Below is a small trained network, with its code and all its weights. Each question gives an input and a class and asks what happens when units are switched off, that is, made to give their printed mean instead of their output.

import numpy as np


def w(rows, s, z=0):
    codes = np.array(rows[::2]) - 128.0
    scale = np.full(codes.shape[1], s)
    scale[-1] = z or s
    return codes * scale


def norm(h):
    return h / np.sqrt((h * h).mean(-1, keepdims=True) + 1e-5)


def f(y):
    return np.maximum(y, 0)


def log_softmax(a):
    a = a - a.max(-1, keepdims=True)
    return a - np.log(np.exp(a).sum(-1, keepdims=True))


def net(x, mask):
    res = np.array(x, float).reshape(1, 4) / 4 @ E
    u = 0
    for l in range(4):
        y = f(norm(res) @ A[l][:, :-1].T + A[l][:, -1])
        res = res + np.where(mask[u : u + 5], y, B[l][:, -1]) @ B[l][:, :-1]
        u += 5
    return log_softmax(norm(res)[-1] @ U[:, :-1].T + U[:, -1])


A, B = {}, {}
E = w([
[185,79,75,115,60,187,201,132,118,105,178],'x0',
[118,146,193,90,130,215,117,39,86,147,148],'x1',
[185,166,74,122,71,82,55,89,55,86,128],'x2',
[205,91,153,123,255,115,156,116,89,97,133],'x3',
],0.0075)
A[0] = w([
[106,49,186,182,168,160,206,177,170,189,101,59],'L0N0',
[145,119,133,143,112,134,127,115,132,144,126,96],'L0N1',
[103,150,181,91,187,98,78,135,133,157,54,158],'L0N2',
[210,53,159,165,254,108,143,95,76,64,135,2],'L0N3',
[231,153,101,130,76,66,77,108,2,102,93,42],'L0N4',
],0.0043,0.0074)
B[0] = w([
[111,182,53,108,164,145,83,96,175,31,183,193],'L0N0',
[148,143,137,121,139,115,155,125,121,141,96,128],'L0N1',
[196,173,107,197,82,166,214,123,111,117,205,255],'L0N2',
[254,172,175,22,193,131,155,238,96,115,88,177],'L0N3',
[119,143,98,107,192,159,95,100,251,55,210,203],'L0N4',
],0.0057,0.0039)
A[1] = w([
[93,178,205,193,200,51,59,121,111,151,53,60],'L1N0',
[142,144,111,115,156,140,134,109,151,118,164,84],'L1N1',
[76,89,156,113,170,176,165,145,172,143,109,58],'L1N2',
[169,79,74,144,145,34,125,217,143,149,76,3],'L1N3',
[186,2,95,107,78,152,199,136,82,109,116,42],'L1N4',
],0.007,0.0055)
B[1] = w([
[212,133,42,198,67,184,241,103,104,243,242,254],'L1N0',
[135,131,153,118,80,147,81,199,143,146,109,186],'L1N1',
[147,107,61,96,149,29,59,58,165,96,174,213],'L1N2',
[91,38,175,210,117,172,103,165,68,1,78,230],'L1N3',
[150,243,146,238,131,133,153,123,110,209,183,244],'L1N4',
],0.0059,0.0031)
A[2] = w([
[56,127,99,123,36,134,99,121,148,174,103,91],'L2N0',
[32,32,206,117,228,158,235,174,236,185,118,39],'L2N1',
[114,118,236,57,144,188,112,2,25,201,118,27],'L2N2',
[184,146,44,95,122,29,27,58,24,102,97,3],'L2N3',
[195,174,129,168,64,183,125,170,127,65,191,129],'L2N4',
],0.0057,0.0056)
B[2] = w([
[196,129,173,76,167,113,153,173,105,126,90,181],'L2N0',
[181,167,89,116,91,84,50,44,148,75,169,175],'L2N1',
[98,47,107,215,134,115,121,185,109,48,85,181],'L2N2',
[147,103,128,91,117,141,113,85,254,100,198,166],'L2N3',
[56,140,129,133,193,91,161,81,141,170,120,253],'L2N4',
],0.0085,0.0071)
A[3] = w([
[105,134,175,105,231,66,175,111,106,132,76,253],'L3N0',
[99,125,86,73,172,120,86,126,184,118,145,109],'L3N1',
[53,163,139,76,2,120,105,166,163,205,70,99],'L3N2',
[57,60,78,216,142,107,114,139,115,76,93,79],'L3N3',
[119,80,190,131,129,243,70,36,51,140,148,72],'L3N4',
],0.007,0.003)
B[3] = w([
[97,135,144,66,38,143,97,158,112,166,78,253],'L3N0',
[74,144,144,70,77,143,106,102,106,140,107,237],'L3N1',
[224,107,171,101,255,137,130,156,82,98,138,234],'L3N2',
[73,89,190,137,99,187,128,102,113,105,106,240],'L3N3',
[99,116,106,188,110,46,134,201,173,99,105,243],'L3N4',
],0.0089,0.0041)
U = w([
[128,157,85,77,111,99,50,30,233,79,202,170],'0',
[60,47,160,226,105,109,128,190,111,37,74,152],'1',
[251,144,191,18,206,113,136,204,72,141,101,143],'2',
[136,205,102,223,122,124,211,93,108,250,204,164],'3',
[20,150,150,66,56,160,110,115,81,206,56,146],'4',
[129,89,90,116,113,151,77,118,123,202,98,34],'5',
[141,57,82,121,112,179,55,111,124,229,94,2],'6',
[135,58,87,117,113,152,64,105,124,228,92,20],'7',
],0.012,0.0068)

Each question gives the input, the list of numbers given to net, and the class t.
The units are the neurons (one row each of A and B). Each row of codes is followed by its name. A weight is (code - 128) times the scale printed after its matrix; where a second scale follows, it is the last column's (A, B and U).
mask holds one flag per neuron, layer by layer. A switched-off neuron (its flag False) gives its mean, the last column of its row in B, instead of its output. The means were averaged over made-up inputs and are rounded, as every weight is.
A unit's drop is (log p(t) with every unit on - log p(t) with that unit switched off) / (log p(t) with every unit on - log p(t) with every unit switched off).
The circuit of an input: a set's keep is (log p(t) with only the set's units on - log p(t) with every unit switched off) / (log p(t) with every unit on - log p(t) with every unit switched off). Starting from the 12 units with the biggest drops (on a tie, the unit counted first), units are removed one at a time, each time the one whose removal leaves the highest keep (on an exact tie, the one counted first), for as long as the keep stays at least 0.8.
circuit, biggest first: the units of the circuit, biggest drop first
most important unit: the unit with the biggest drop
top k neurons: the k neurons with the biggest drops, biggest first
k most important neurons of layer l: the k neurons of layer l with the biggest drops, biggest first
drop of u: that unit's drop, to one decimal
input [-2,-1,0,0], class 4: most important unit => L0N2
input [4,1,-4,-4], class 0: 3 most important neurons of layer 0 => (L0N2 L0N0 L0N3)
input [6,7,-1,7], class 1: 2 most important neurons of layer 2 => (L2N2 L2N0)
input [-6,6,-6,-7], class 2: circuit, biggest first => (L3N2 L2N4)
input [-7,5,7,-8], class 2: circuit, biggest first => (L3N2 L2N0)
input [4,1,-4,0], class 0: 3 most important neurons of layer 0 => (L0N0 L0N2 L0N3)
input [4,-8,6,8], class 1: 2 most important neurons of layer 3 => (L3N2 L3N3)
input [2,-2,1,1], class 4: circuit, biggest first => (L2N4 L3N0)
input [7,1,0,6], class 3: 2 most important neurons of layer 2 => (L2N0 L2N4)
input [-1,8,7,-5], class 1: circuit, biggest first => (L2N2 L3N4)
input [-3,-3,8,8], class 0: top 4 neurons => (L2N3 L0N4 L3N2 L2N0)
input [5,6,7,6], class 0: top 2 neurons => (L0N4 L2N3)
input [5,8,1,-8], class 1: top 2 neurons => (L3N4 L2N2)
input [6,-3,5,-4], class 3: most important unit => L1N4
input [-3,6,-6,3], class 0: top 4 neurons => (L2N1 L1N2 L0N0 L1N3)
input [2,-7,8,6], class 0: top 2 neurons => (L2N3 L0N4)
input [5,-5,6,-8], class 2: top 2 neurons => (L3N2 L2N0)
input [-6,5,0,-3], class 3: 2 most important neurons of layer 1 => (L1N0 L1N3)
input [-8,2,-8,0], class 0: top 2 neurons => (L2N1 L1N4)
input [7,4,4,-1], class 3: most important unit => L1N4
input [7,3,-7,-4], class 0: top 3 neurons => (L0N2 L1N0 L2N1)
input [-7,-5,-3,-7], class 2: top 3 neurons => (L3N2 L2N0 L1N4)
input [6,5,-1,-7], class 2: top 2 neurons => (L3N2 L0N2)
input [-2,8,2,-8], class 1: top 2 neurons => (L2N2 L3N4)
input [-7,-5,2,4], class 3: top 2 neurons => (L1N0 L2N2)
input [-1,7,-8,5], class 0: drop of L3N1 => 0.0
input [-6,-8,6,6], class 1: most important unit => L1N3
input [-5,-3,3,2], class 3: drop of L1N0 => 1.1
input [2,8,-5,-6], class 1: drop of L2N2 => 0.1
input [5,-1,1,1], class 3: drop of L1N4 => 2.7
